[[ 10 -40  19  19]
 [  5  32 -15   7]]
->
[[ 10 -40]
 [  5  32]]

[[  7  28 -35  31  -9]
 [  6  13 -26  -5   7]]
->
[[ 7 28]
 [ 6 13]]

[[ -3  -2   2   1]
 [  2   0  -2  -2]
 [ -1  -2   7   4]
 [ -5  -2   2   2]
 [-18 -37 -38  27]]
->
[[-3 -2]
 [ 2  0]]

[[  9  38  39  42]
 [ -9  17  10 -12]]
->
[[ 9 38]
 [-9 17]]

[[ 17  -7]
 [ 18 -39]
 [-15  21]]
->
[[ 17  -7]
 [ 18 -39]]

[[-32  -6  21]
 [-39 -16  26]
 [  6  -1  -4]
 [ 26  21 -19]]
->
[[-32  -6]
 [-39 -16]]

[[-21  23  33  15]
 [-32  16  47   6]
 [ -1 -36 -36  15]]
->
[[-21  23]
 [-32  16]]

[[  7  34  10]
 [-17  21 -13]
 [ 32  -6  17]
 [ 45  41 -21]
 [ -9 -24  -1]]
->
[[  7  34]
 [-17  21]]

[[  7 -33  -3]
 [  0 -37  -6]
 [ -1 -38 -10]]
->
[[  7 -33]
 [  0 -37]]
---
[[-43  10   7 -17   4 -32 -26]
 [-32  17  15 -11   7 -17 -13]
 [ 11  -2  -5  12  -7  13  22]]
->
[[-32  17  15 -11   7 -17 -13]
 [-43  10   7 -17   4 -32 -26]
 [ 11  -2  -5  12  -7  13  22]]

[[-21 -10  23  -4 -22  -4 -24  -8  13 -29   3   2   5 -12  18]
 [-28  -8  15  -7 -27 -12 -25 -12   8 -36  -4  -2  -1 -21  10]
 [  5  -3  -1   0   4  -9  16 -12  13  -4   1   2   6  -5   9]]
->
[[  5  -3  -1   0   4  -9  16 -12  13  -4   1   2   6  -5   9]
 [-28  -8  15  -7 -27 -12 -25 -12   8 -36  -4  -2  -1 -21  10]
 [-21 -10  23  -4 -22  -4 -24  -8  13 -29   3   2   5 -12  18]]

[[-30 -14  38  39 -25  29 -28 -23  33 -22 -24  30 -14 -26   2]
 [ -4  -5  -5  -4  -2  -5  -5  -2  -2  -3  -2  -3  -4  -4  -3]
 [ -2  -3  -2  -2  -2  -3  -3  -2  -1  -2  -2  -1  -2  -3  -1]]
->
[[ -2  -3  -2  -2  -2  -3  -3  -2  -1  -2  -2  -1  -2  -3  -1]
 [ -4  -5  -5  -4  -2  -5  -5  -2  -2  -3  -2  -3  -4  -4  -3]
 [-30 -14  38  39 -25  29 -28 -23  33 -22 -24  30 -14 -26   2]]

[[ 10  23 -27   2   7 -13]
 [ 27  20   7  41 -19 -20]
 [ 22  17   8  12  -1   2]
 [ 13  29 -16 -33  19  -3]]
->
[[ 13  29 -16 -33  19  -3]
 [ 10  23 -27   2   7 -13]
 [ 27  20   7  41 -19 -20]
 [ 22  17   8  12  -1   2]]

[[-33  12]
 [ 33   5]
 [-45  15]
 [-33  47]
 [ 35   6]
 [-34  39]
 [-33  27]
 [  5 -35]
 [-29  37]
 [-24  34]
 [ 14   8]
 [-37 -39]]
->
[[-33  47]
 [-34  39]
 [-29  37]
 [-24  34]
 [-33  27]
 [-45  15]
 [-33  12]
 [ 14   8]
 [ 35   6]
 [ 33   5]
 [  5 -35]
 [-37 -39]]

[[  9 -33  30  -1]
 [ -8 -23  39   2]
 [ 11 -35  28  -1]
 [ 12 -34  28  -1]
 [ -8  32 -31   0]
 [-33  31   5   4]
 [ 27 -36  10  -3]
 [-34  30   6   4]
 [ 35 -25 -15  -4]
 [ -9  34 -30   1]]
->
[[ -9  34 -30   1]
 [ -8  32 -31   0]
 [-33  31   5   4]
 [-34  30   6   4]
 [ -8 -23  39   2]
 [ 35 -25 -15  -4]
 [  9 -33  30  -1]
 [ 12 -34  28  -1]
 [ 11 -35  28  -1]
 [ 27 -36  10  -3]]
